Here are made-up nodes, facts about them, and rows of numbers that follow some of those facts. Name the node behind each unnamed row.

Facts:
fikor (χ stipeflis) (θ fliki) (Φ b)
vuflus (χ graplagu, brani) (θ gaskes) (Φ b)
togra (θ fostim) (Φ a)
stipum (χ tudim) (θ roskir) (Φ b)
sepur (χ fikor, tegres) (Φ c)
grogis (χ dreson, graplagu) (θ kestun) (Φ a)
sabas (χ grostak, tugrik) (θ pepos) (Φ a)
flilin (χ stipeflis) (θ griflor) (Φ a)
fliki (χ graplagu) (θ notris) (Φ c)
vofepu (χ tudim) (Φ b)
mami (χ griflor, gebro, latil, fikur) (θ dokem) (Φ a)
klome (χ fliki) (θ drurovur) (Φ a)
numon (χ kleki) (θ naplam) (Φ c)
droklal (χ graplagu, beflus) (θ fedolus) (Φ c)
flepul (χ satos, stipeflis) (Φ b)
klukek (χ fostim) (θ nopitrus) (Φ c)
skima (θ traplir) (Φ b)
stodel (χ gaskes) (θ tuklim) (Φ b)
nopitrus (χ graplagu) (θ kleki) (Φ b)
pumor (χ plotivi) (θ kugik) (Φ a)
kugik (θ pilem) (Φ b)
foni (χ tegres, grostak) (θ skopa) (Φ a)
zokom (θ vuflus) (Φ c)
dokem (θ foni) (Φ b)
tuvim (χ ploflis) (θ klegre) (Φ b)
stutra (χ zudri) (θ lukifus) (Φ a)
klafes (χ gaskes, moman) (θ greflekluk) (Φ a)
naplam (χ graplagu) (Φ b)
drodan (χ fikor, tegres, klome) (θ traro) (Φ c)
pilem (θ zugiskon) (Φ a)
debrivom (χ mestem) (θ klafes) (Φ c)
safu (θ rustek) (Φ b)
zama (χ guflir, flilin, latil, tuvim) (Φ b)
klenar (θ beko) (Φ b)
gebro (χ graplagu) (Φ a)
sogek (χ grugrik) (θ skadistur) (Φ b)
klegre (χ flotol) (θ brani) (Φ a)
flotol (θ flibo) (Φ b)
midrul (χ latil, graplagu) (θ laklar) (Φ a)
gipiplok (θ kidral) (Φ b)
flobik (χ graplagu, midrul) (θ skima) (Φ b)
dukles (θ muril) (Φ c)
pepos (Φ a)
zudre (χ flitaplo, druplas) (Φ a)
rigris (θ duzu) (Φ c)
beko (θ fugru) (Φ c)
grugrik (χ latil) (Φ a)
skesti (χ traro, griflor, fikor, lomigri, gipiplok) (Φ b)
plotivi (χ latil) (θ tredin) (Φ c)
deleflem (θ stipeflis) (Φ c)
vesak (χ gebro, klegre, boruk, naplam) (θ druplas) (Φ a)
tuklim (θ gipiplok) (Φ c)
tugrik (χ graplagu) (θ pima) (Φ c)
britan (θ rigris) (Φ b)
duzu (χ flotol, satos) (Φ b)
flefo (χ graplagu) (Φ a)
rekli (χ zudre, laklar, beflus) (Φ a)
pafla (θ toklar) (Φ b)
latil (χ graplagu) (Φ b)
guflir (χ griflor, beflus) (θ ziti) (Φ a)
nuzar (χ graplagu) (θ deleflem) (Φ b)
druplas (θ zedrogrom) (Φ c)
fosten (θ drodan) (Φ a)
brani (χ griflor) (Φ a)
stipeflis (χ latil) (Φ b)
roskir (χ klome) (θ nuzar) (Φ a)
gaskes (χ graplagu) (θ stipum) (Φ c)
lukifus (χ klalon) (Φ b)
geves (θ zama) (Φ a)
muril (θ vofepu) (Φ a)
babrun (χ flefo, brani) (Φ c)
mestem (χ graplagu) (θ rekli) (Φ b)
fafe (θ togra) (Φ c)
kubor (θ zoklak) (Φ c)
lomigri (χ beflus, reras) (θ pumor) (Φ a)
pogre (χ midrul) (θ flobik) (Φ a)
kestun (χ flibo, graplagu) (θ fubi) (Φ c)
klalon (χ kidral) (θ roka) (Φ b)
drurovur (χ klalon, safu) (θ klenar) (Φ a)
zedrogrom (χ kidral, stipeflis) (Φ c)
tredin (χ latil, flefo, graplagu) (θ bonotek) (Φ c)
dreson (χ fikor) (θ latil) (Φ c)
flitaplo (χ tugrik, fliki, ziti) (θ fikur) (Φ c)
zugiskon (χ midrul) (Φ a)
toklar (θ zilel) (Φ b)
drozor (χ latil, skadistur) (θ stutra) (Φ c)
ziti (θ skebis) (Φ a)
zudri (Φ c)
fubi (χ klegre, graplagu) (θ grostak) (Φ a)
laklar (χ graplagu, kubor) (Φ a)
zoklak (θ sabas) (Φ b)
ploflis (χ flilin) (θ kubor) (Φ b)
bonotek (θ leves) (Φ b)
klezino (χ graplagu) (Φ a)
klatrol (θ midrul) (Φ a)
klolo (χ zudri) (θ fikor) (Φ a)
griflor (χ graplagu, midrul) (θ lutupin) (Φ c)
stagron (χ gaskes) (Φ c)
fostim (χ tegres) (θ dukles) (Φ c)
kidral (χ graplagu) (Φ c)
roka (χ gebro, fikor) (θ tredrem) (Φ c)
tudim (χ midrul, fostim, koduk) (Φ a)
reras (χ latil, graplagu, fikor) (Φ a)
grumu (χ graplagu) (θ sogek) (Φ b)
fugru (χ skadistur) (θ zokom) (Φ a)
travu (θ lomigri) (Φ c)
satos (χ stipeflis) (θ droklal) (Φ b)
skopa (χ latil, zudri, stipeflis) (θ safu) (Φ b)
troben (θ fafe) (Φ b)
kliki (θ klatrol) (Φ a)
lutupin (χ sogek) (Φ c)
koduk (χ pafla) (θ flitaplo) (Φ a)
traro (χ grugrik, fliki) (θ flotol) (Φ c)
tegres (θ dreson) (Φ a)
kozon (θ klukek) (Φ a)
moman (χ latil) (θ grugrik) (Φ c)
fikur (Φ c)
skebis (χ tugrik) (θ boruk) (Φ b)
zilel (Φ c)
notris (χ plotivi) (Φ c)
leves (χ pafla) (θ moman) (Φ b)
graplagu (θ pafla) (Φ b)
traplir (χ nopitrus, lukifus) (θ fosten) (Φ c)
vadrarol (χ numon, kubor) (θ kozon) (Φ a)
skadistur (θ nupu) (Φ b)
boruk (χ koduk) (θ beflus) (Φ a)
boplum (θ ploflis) (Φ a)
kleki (θ troben) (Φ c)
nupu (χ zoklak) (θ klome) (Φ c)
fedolus (Φ c)
beflus (χ graplagu) (θ vesak) (Φ b)
pima (χ pumor, plotivi) (θ grumu) (Φ b)
greflekluk (χ leves) (θ travu) (Φ c)
grostak (χ flilin) (θ satos) (Φ a)
tredrem (χ beflus, gipiplok) (θ debrivom) (Φ a)
flibo (χ gaskes) (θ klolo) (Φ a)
skostum (χ skadistur) (θ boplum) (Φ a)
rustek (Φ b)

Some rows with their names:
togra: -15  -3  6  2  -10  -10  -15  2  -6  -8  1  -4  3  -17  0  14  -4  -6  0  -7  4  -7  4  16  9  -11  0  1  2
tuvim: -3  0  3  2  -2  3  11  -2  -4  1  -5  0  -4  12  -2  -11  1  2  -5  -4  3  5  1  -4  2  0  4  -4  -2
dreson: 5  7  12  3  -5  3  9  -1  0  12  -3  0  5  -2  -7  -8  5  0  1  -8  8  12  1  -12  4  8  -13  6  7
roskir: 0  -4  8  -12  -7  3  5  -19  0  20  13  -1  -7  -3  8  0  10  5  6  -8  -12  8  -2  -8  -7  7  31  21  12
klenar: -8  4  -20  -7  -13  20  4  -7  11  3  9  -13  13  -5  -6  10  8  1  -8  -7  14  -23  -5  7  -1  -18  17  0  -6
tudim: 4  8  26  5  3  4  -3  -2  -9  15  21  7  7  11  -2  -3  -10  30  -1  -11  -16  9  6  6  10  11  1  -2  10
droklal: 13  2  2  9  29  3  0  3  11  7  -4  13  0  1  9  0  4  -12  6  14  -12  7  -4  -2  -3  4  -10  6  0
beflus: 4  0  -5  11  50  2  4  10  6  7  -4  8  -3  9  17  -7  7  -7  9  19  -17  4  -4  6  0  -8  -5  8  -7
plotivi: 5  -5  9  -10  -26  14  -15  1  -5  1  12  2  -15  15  -12  -7  -22  -2  5  18  7  -17  1  -17  -20  26  -1  -30  -7
stagron: 16  -10  -11  2  -10  0  12  -13  7  -20  -20  14  -10  4  -5  0  -2  -21  -11  -1  -15  4  -1  -4  -10  8  4  -1  -12
muril: -17  -3  14  5  -18  -4  -16  0  -10  -7  1  0  4  -23  2  11  -4  -12  1  -9  -1  -16  4  23  9  -13  -2  4  0
lutupin: 11  1  13  2  -9  3  6  -3  2  3  0  7  -4  -1  -7  1  -3  -3  -4  0  -7  2  -1  -4  0  6  -3  0  -1
drodan: -1  8  23  5  -4  -4  7  -1  -5  6  -4  7  2  0  -6  -7  -2  2  -3  -3  8  20  4  -12  13  9  -12  -1  1
mami: -3  3  6  -9  -8  2  -13  1  -9  3  7  -1  -2  10  0  -7  -13  12  4  -1  -1  0  4  -2  -5  14  2  -12  3
fikur: 0  -2  1  4  -14  -5  -6  1  8  -5  3  -8  1  -16  -9  16  -1  -5  -3  3  13  -10  0  1  4  -9  -4  0  5
nopitrus: 10  -3  -18  8  56  -14  5  14  7  -2  -8  2  -5  16  17  -4  7  3  8  24  -5  15  -4  -5  -3  -3  -5  -1  -4
fubi: 4  1  -8  2  31  -4  -6  5  3  0  -4  9  1  2  15  -3  1  -1  11  6  -15  10  -1  8  -4  4  -3  7  0
tuklim: -2  -2  -1  4  -13  -7  -4  -2  9  -7  2  -6  5  -11  -8  18  1  -4  -4  2  17  -6  -1  0  4  -8  -3  -2  2
reras: 2  2  -4  -9  15  6  -14  10  -5  9  6  1  -3  2  9  -11  -4  1  18  9  -6  0  0  -1  -12  14  -5  -2  -3

Rows to name:
No name comes twice in this set of rows, the named rows included.
3  0  7  -1  -4  2  13  -1  -7  1  -5  3  -4  6  -5  -10  3  1  -7  -5  -10  1  -1  -1  3  -4  2  3  -3 -> lukifus
24  -22  -24  0  -11  -16  6  -6  -5  -33  -26  11  -15  7  -1  -3  -4  -13  -7  -10  -30  2  0  7  -16  8  1  1  1 -> flibo
2  -2  -4  -2  31  16  9  -8  9  23  9  2  -7  4  17  -3  16  -4  10  13  -11  1  -9  -5  -9  -6  24  19  0 -> vuflus
13  -1  -4  7  40  4  3  6  12  6  -10  14  -2  -4  13  0  9  -20  11  21  -13  4  -6  3  -7  2  -13  12  -8 -> kidral
7  6  16  -3  0  0  -2  0  -6  6  11  6  1  1  -2  -2  -4  18  -1  -10  -16  7  3  6  4  7  2  5  8 -> brani
4  -1  5  -5  -20  9  -10  -1  -2  4  9  1  -8  10  -9  -5  -15  -1  3  12  9  -10  1  -17  -12  19  -2  -21  -3 -> drozor
11  -2  -7  10  28  -1  3  0  11  0  -10  11  -4  1  9  0  0  -13  5  16  -11  5  -4  -1  -7  4  -7  4  -5 -> kestun
2  3  8  -5  27  11  -21  13  -5  13  22  7  -6  10  11  -4  -13  11  19  18  -15  -6  -1  3  -11  13  -3  -10  1 -> midrul
8  -4  -12  -6  -20  -11  15  15  -17  10  -26  -19  -1  -5  -9  -34  20  -3  9  -18  18  -2  -2  -18  -6  4  -29  19  18 -> fikor
-1  1  -3  -7  -7  -6  3  -2  -8  -2  -12  2  1  -1  0  -11  0  0  1  -14  -6  12  3  -2  2  9  -4  6  3 -> grostak

Now the same nodes, written a new way:
Some nodes and their rows:
vofepu: 10  -17  -32  23  0  10  4  -1  -7  -2  5  -6  -3  0  8  7  5  -36  -18  3  -16  -16  6  -3  22  8
mami: -4  -4  6  1  3  4  9  3  -14  -11  3  5  -2  4  -8  -3  -2  4  11  -5  -2  5  -9  0  5  -6
safu: 4  27  42  -14  7  4  -16  1  39  16  0  -34  5  13  24  4  -25  16  -10  14  3  -21  3  -10  11  -8
flotol: 10  1  10  -3  17  -5  -12  4  13  7  1  -15  -2  -8  3  -1  0  12  -9  4  -7  -17  0  -10  8  1
pilem: -2  -11  4  -4  1  -2  -10  -8  -2  7  1  -3  -32  7  -7  2  -18  2  -9  0  3  -7  0  5  -14  21
druplas: 3  10  7  -3  -7  6  -19  -3  23  12  1  -11  5  -1  8  -9  -2  23  -10  5  -1  -9  1  -6  -6  2
stagron: -6  -10  -4  6  -5  1  1  -4  -8  -5  -1  15  3  4  3  10  0  -5  3  -7  -14  12  -10  4  -2  -3
tredrem: 0  -6  -2  12  7  9  9  10  -13  -13  12  1  10  5  -1  -3  11  6  13  7  -12  5  -13  -14  24  -10
kidral: 1  0  4  -2  -7  5  -9  -5  13  7  0  -2  1  8  16  10  -6  4  -10  3  -7  -2  -2  -5  -4  5
graplagu: -1  14  13  -4  7  -5  -9  5  13  1  -1  -11  6  -7  -3  -10  -4  9  2  0  0  -11  2  0  7  -10
flefo: 0  1  3  -1  0  4  3  1  -5  2  5  -5  -6  9  -1  -2  -3  4  3  5  1  1  -1  -6  1  2
kestun: -5  -9  -2  5  -3  2  0  -4  -4  -6  -1  13  4  2  3  7  0  -1  0  -7  -13  9  -10  3  -1  -2
kliki: -1  3  6  -2  2  5  3  2  -4  -5  3  -4  -2  2  -8  -9  -1  12  8  0  4  -2  -4  -4  3  -4
rekli: 0  -5  -10  4  0  -1  2  1  -9  5  5  1  -11  9  0  1  -3  -4  3  9  -7  8  0  -1  -1  12
pumor: -5  -12  4  -4  3  -4  -12  -6  -6  -1  5  3  -25  6  -5  6  -16  2  -1  1  6  -3  0  2  -9  19
sabas: -1  -7  0  4  2  2  7  1  -13  -3  5  3  -8  9  -2  3  -4  -4  4  2  -6  4  -7  -2  4  4
stipum: 11  14  -9  -8  -5  -16  40  8  -12  12  -18  32  13  11  -5  -13  9  -38  -20  0  10  1  19  2  -16  -28
tuvim: -3  6  9  -2  7  -8  -4  5  3  -5  -1  -3  5  -5  -2  -3  -4  1  5  -3  -2  -5  -1  3  9  -9
zudri: -3  5  6  -5  -6  4  -11  -3  13  2  -1  0  8  0  10  2  -3  14  -3  1  3  -3  -1  -4  -3  0

Rows to name:
No name comes twice in this set of rows, the named rows included.
-2  31  -12  -16  -11  -2  12  -5  5  4  -13  -29  7  -16  15  18  -4  -14  38  -19  14  22  19  22  -1  -4 -> sogek
2  25  -9  -14  -21  0  17  -3  6  11  -13  5  16  3  11  1  5  -5  5  -6  14  16  17  7  -20  -12 -> beko
-6  -10  0  1  2  0  8  2  -15  -8  4  9  -5  12  -1  9  -5  -5  9  2  -4  10  -6  -2  3  3 -> stutra
0  -4  6  0  12  -7  -11  2  5  -1  -1  -4  -5  -7  -4  -2  -4  1  -2  -2  -7  -12  -1  1  6  -1 -> troben
-15  2  7  15  -9  2  -19  -1  8  -16  5  -2  -6  2  -12  -16  -20  -11  -5  0  2  -23  -2  17  14  -3 -> skima
8  -2  -5  0  1  12  11  -1  -8  2  1  -8  -8  -1  -7  -8  2  2  -7  -5  2  -9  -1  -4  -1  -1 -> tudim
-2  33  -8  -13  -22  10  13  -10  6  3  -13  -25  17  -15  12  9  3  4  35  -23  11  28  8  21  -10  -12 -> tugrik
-3  25  -18  -12  -11  -2  19  -6  -5  3  -14  -23  6  -15  10  22  -2  -23  38  -22  6  29  14  27  0  -6 -> grumu
14  -15  2  -8  18  -2  -6  -1  5  12  0  -2  3  -7  14  16  13  24  -8  -1  -23  5  -11  -21  -3  7 -> fliki
7  -23  1  -5  24  -8  8  4  -17  0  7  6  -9  3  6  21  8  9  8  0  -20  13  -12  -19  7  9 -> klolo
3  12  12  -5  0  6  -6  1  11  8  6  -17  -5  4  0  -13  -4  21  -1  12  6  -10  1  -9  1  2 -> ziti
5  4  0  -4  -7  6  -14  -5  19  9  -1  -8  2  1  12  2  -1  11  -13  5  2  -9  4  -7  -7  7 -> fikur

Now the same nodes, written a new way:
Named rows:
stipum: 11  18  6  -21  -1  -19  -8  -28  -6  -11  -15  1  5  8  -4  10  1  9  0  3  -17  8  2  -1  -5  -33  10  -4  7  -10  7  -3  -23  6  10
roskir: 13  22  8  -30  4  -19  -6  -27  1  -18  -11  3  6  2  -8  8  -1  11  -2  5  -16  13  -5  -1  1  -35  -14  -2  4  -11  -1  -3  -12  -2  -8
klolo: -5  -12  -9  13  6  5  2  4  6  -6  -3  0  3  8  -11  -2  -2  7  -3  1  6  -13  -1  5  8  3  0  -5  -6  0  -15  5  -4  -2  4
zudre: -1  -5  -1  1  0  1  0  -2  4  -5  2  1  3  2  -8  -4  -1  5  3  2  2  2  -5  -1  4  -13  -8  1  -3  -7  -2  -4  3  -4  -9
britan: 0  0  4  -10  -8  -1  -7  5  3  1  2  -1  -3  -3  20  2  -1  -2  5  -4  3  -4  -3  0  -7  -7  -2  0  -2  0  3  13  12  -3  19
fikur: 11  -6  1  -24  -1  -2  5  16  -3  2  4  1  0  -8  10  -1  3  -2  -1  -2  10  -9  2  1  -8  14  -17  2  1  0  -1  9  -3  -5  5
flotol: 3  -8  -5  -6  -3  2  -3  17  3  3  0  0  -2  2  13  -1  0  1  3  -1  6  -13  2  4  -3  7  4  -3  0  3  -2  17  -2  -2  29
drozor: -6  1  6  15  -9  -2  3  -5  -1  -8  -2  -2  0  -4  -4  -2  2  5  -15  -4  6  8  2  -6  -4  -3  -5  3  -9  12  -7  -16  10  -5  2
deleflem: 22  22  12  -50  0  -21  -5  -16  -6  -13  -12  3  3  -9  11  11  3  2  -4  2  -13  1  -2  -1  -10  -12  -21  -3  5  -1  1  8  -7  -2  9
troben: 1  -4  -2  -12  -7  1  -3  12  4  4  4  -1  -3  -3  21  -1  -1  2  3  -2  10  -9  -2  1  -5  1  -5  3  -1  -1  2  13  5  -4  20
flepul: -7  -11  -13  3  8  -1  -6  -12  7  3  -3  -1  -3  3  -9  15  -5  -1  0  1  2  12  6  -2  -10  5  22  -1  1  0  -5  4  7  3  6
fugru: 6  10  11  -15  3  -15  -5  -19  -5  -15  -3  3  8  5  -8  6  1  0  0  0  -10  12  -5  0  -6  -36  -4  -2  0  -4  0  1  -15  1  -20
koduk: -5  -6  4  8  -6  3  -4  -4  6  -7  0  0  3  4  -8  -8  -2  8  2  1  -1  4  -6  0  4  -14  -9  0  -4  -6  -1  -2  11  -5  -7
dreson: 0  -16  -3  2  3  2  2  -5  1  -3  -7  -1  0  -1  -14  1  -1  2  -1  3  -3  4  5  0  -7  16  7  -1  2  -3  -2  -4  9  1  -3
notris: -4  -15  -5  -1  2  -2  13  -1  -1  -3  -3  -2  3  2  -9  -6  2  14  -10  0  16  -23  0  0  2  14  -6  1  -8  -8  -18  -6  -12  0  -2
drurovur: 1  -5  12  0  8  -8  -5  -12  -7  -10  -1  5  10  9  -12  6  2  -11  5  -1  -13  11  0  1  -7  -29  14  -6  2  1  3  8  -17  7  -25
klalon: -10  -10  -1  20  -6  6  -8  -10  8  -3  -7  -3  -3  4  -3  0  -4  6  3  0  -7  -1  0  0  0  2  14  -4  -2  -2  0  0  19  1  18
flilin: -11  -10  -11  -2  11  1  -8  -17  20  -5  0  0  -3  -4  -13  20  -7  4  -1  2  2  20  -4  -3  -10  3  4  -1  -6  3  -15  3  29  -5  -8
boplum: 8  -2  -2  -3  1  3  -6  19  5  -3  2  3  1  0  7  -4  0  -5  4  0  1  -2  0  5  1  -1  -13  -3  0  9  -2  17  1  -6  11

Which node is each row?
No name comes twice in this set of rows, the named rows included.
0  -7  -4  8  -5  2  3  8  4  -2  6  1  4  5  -7  -11  1  10  -3  2  11  5  -3  0  6  -16  -11  5  -3  -4  -2  -11  -5  -7  -6 -> pumor
-1  8  -5  17  -2  -7  5  5  -3  -7  8  1  3  2  -2  -5  3  4  -18  -3  19  11  3  -5  5  -25  -7  6  -9  14  -12  -18  -22  -10  -3 -> grugrik
4  4  15  -27  1  -15  -8  -8  -8  -3  3  3  4  1  16  13  2  -11  5  -6  -5  1  -3  -1  -17  -28  10  0  1  -1  7  20  -18  6  -4 -> klenar
-3  18  -5  22  -7  10  0  3  -4  17  5  -3  -7  -1  5  -7  0  -6  5  3  -8  12  4  -3  10  9  12  6  9  1  22  -18  3  3  3 -> flobik
-4  3  5  34  -11  -1  3  0  -6  -12  -5  -3  1  -2  -5  -7  3  2  -21  -6  3  10  10  -5  -2  -9  3  1  -10  23  -6  -19  -4  -6  11 -> plotivi
-2  -16  -3  -2  -4  5  4  -2  6  2  -1  -2  -1  -6  -9  -4  0  7  -1  3  6  5  1  -4  -5  13  -9  5  1  -9  2  -11  19  -4  -7 -> drodan
-13  -12  -16  -10  10  -3  -5  -19  12  5  0  -2  -5  -1  -5  23  -6  2  0  2  11  14  1  -5  -14  6  18  4  -2  -5  -10  2  16  0  -2 -> satos
4  36  7  -12  8  -15  -4  -32  -14  0  -10  1  0  4  1  15  0  -3  1  1  -24  5  -1  -2  6  -18  21  -4  8  -4  8  -5  -22  14  -4 -> vuflus
-6  36  -7  23  3  -2  9  -3  -13  15  4  -1  -6  1  7  7  2  -8  -13  -4  2  1  6  -5  16  3  24  4  -1  16  0  -21  -28  9  2 -> latil
-6  17  3  10  0  -1  9  -7  -6  3  1  -2  -4  -7  0  2  2  0  -12  -2  2  1  0  -6  5  12  1  5  -4  9  -4  -19  1  2  -11 -> tredin
0  20  -4  2  12  5  14  -4  -8  13  -1  -1  -5  -5  -5  3  1  -8  -2  2  -10  -8  3  -1  12  34  8  0  6  2  2  -13  -5  13  -16 -> kidral
9  -1  -2  -10  -6  5  -4  23  8  5  9  2  -2  -6  12  -7  -1  -2  5  1  8  7  -3  2  1  0  -23  3  0  4  4  8  12  -13  9 -> fosten

